Below are the code and all the weights of a small trained network. Each question names an input and a class and asks about switching units off, where a switched-off unit gives its printed mean instead of its output.

import numpy as np


def w(rows, s, z=0):
    codes = np.array(rows[::2]) - 128.0
    scale = np.full(codes.shape[1], s)
    scale[-1] = z or s
    return codes * scale


def f(y):
    return y / 2 * (1 + np.tanh(0.7978845608 * (y + 0.044715 * y**3)))


def log_softmax(a):
    a = a - a.max(-1, keepdims=True)
    return a - np.log(np.exp(a).sum(-1, keepdims=True))


def net(x, mask):
    res = np.array(x, float).reshape(1, 7) / 4 @ E
    y = f(res @ A[0][:, :-1].T + A[0][:, -1])
    res = res + np.where(mask, y, B[0][:, -1]) @ B[0][:, :-1]
    return log_softmax(res[-1] @ U[:, :-1].T + U[:, -1])


A, B = {}, {}
E = w([
[7,204,181,111,51,254,57,71,67,73,115],'x0',
[145,81,216,137,186,139,166,242,28,130,56],'x1',
[42,64,135,169,229,64,33,227,80,174,46],'x2',
[143,218,204,125,135,124,167,167,87,236,157],'x3',
[120,19,47,152,234,90,113,128,219,209,88],'x4',
[88,183,146,136,227,105,123,82,63,182,172],'x5',
[132,89,101,58,154,155,11,134,154,117,106],'x6',
],0.0076)
A[0] = w([
[62,92,215,153,221,126,88,190,5,154,77,201],'N0',
[107,127,111,102,162,96,119,153,128,170,90,92],'N1',
[199,10,72,135,134,92,105,139,221,39,102,209],'N2',
[59,254,190,156,4,175,172,94,35,53,162,222],'N3',
[123,184,138,118,118,180,66,113,137,129,142,176],'N4',
[196,84,100,123,89,125,93,119,162,105,139,251],'N5',
[90,139,130,100,111,178,5,61,150,146,138,230],'N6',
[157,129,159,141,110,138,112,96,178,122,110,26],'N7',
[193,125,106,175,188,81,243,132,151,242,158,213],'N8',
[134,126,134,138,92,108,58,69,129,175,113,73],'N9',
],0.0095,0.0024)
B[0] = w([
[96,90,137,164,202,147,75,88,25,118,141,254],'N0',
[139,98,156,139,138,134,134,97,111,97,128,164],'N1',
[139,10,43,113,55,130,145,161,90,125,149,218],'N2',
[143,180,208,135,21,121,121,26,101,145,100,248],'N3',
[109,176,129,146,95,152,96,145,161,131,106,163],'N4',
[108,136,84,130,92,102,147,183,174,145,111,167],'N5',
[125,243,86,115,161,130,107,203,143,144,149,185],'N6',
[104,138,125,145,122,100,107,136,101,166,125,134],'N7',
[138,111,192,112,185,133,189,123,212,121,120,225],'N8',
[157,145,117,91,153,131,127,155,124,83,121,140],'N9',
],0.013,0.021)
U = w([
[142,200,156,129,3,122,129,24,143,141,114,220],'0',
[140,67,14,105,54,105,141,157,161,109,148,3],'1',
[72,242,44,99,122,147,54,149,186,136,157,1],'2',
[63,97,98,184,215,148,69,109,53,116,137,141],'3',
[181,86,136,119,216,85,234,101,255,136,163,163],'4',
],0.0077,0.0014)

Each question gives the input, the list of numbers given to net, and the class t.
The units are the neurons (one row each of A and B). Each row of codes is followed by its name. A weight is (code - 128) times the scale printed after its matrix; where a second scale follows, it is the last column's (A, B and U).
mask holds one flag per neuron, in row order. A switched-off neuron (its flag False) gives its mean, the last column of its row in B, instead of its output. The means were averaged over made-up inputs and are rounded, as every weight is.
A unit's drop is (log p(t) with every unit on - log p(t) with that unit switched off) / (log p(t) with every unit on - log p(t) with every unit switched off).
The circuit of an input: a set's keep is (log p(t) with only the set's units on - log p(t) with every unit switched off) / (log p(t) with every unit on - log p(t) with every unit switched off). Starting from all 10 units, units are removed one at a time, each time the one whose removal leaves the highest keep (on an exact tie, the one counted first), for as long as the keep stays at least 0.8.
units of the circuit, in order: the units of the circuit, biggest drop first
top k neurons: the k neurons with the biggest drops, biggest first
drop when u is switched off: that unit's drop, to one decimal
input [-4,-2,-2,-2,8,-6,-4], class 1: units of the circuit, in order => N2
input [1,0,6,3,-5,-7,5], class 3: top 2 neurons => N3, N0
input [5,-5,6,6,8,-8,-6], class 4: top 3 neurons => N0, N3, N2
input [-7,-2,0,-3,5,-7,-8], class 1: top 2 neurons => N2, N5
input [4,-8,8,-5,4,-4,-6], class 1: top 2 neurons => N2, N0
input [3,-3,3,-2,7,2,8], class 2: top 2 neurons => N6, N0
input [-1,-1,0,2,2,-3,-1], class 4: top 2 neurons => N3, N0
input [-8,6,1,-2,6,4,5], class 4: drop when N8 is switched off => 6.1
input [-1,-3,-5,-3,-1,-7,-2], class 1: drop when N7 is switched off => 0.0
input [-7,-3,-4,1,2,0,-1], class 4: drop when N8 is switched off => 2.3
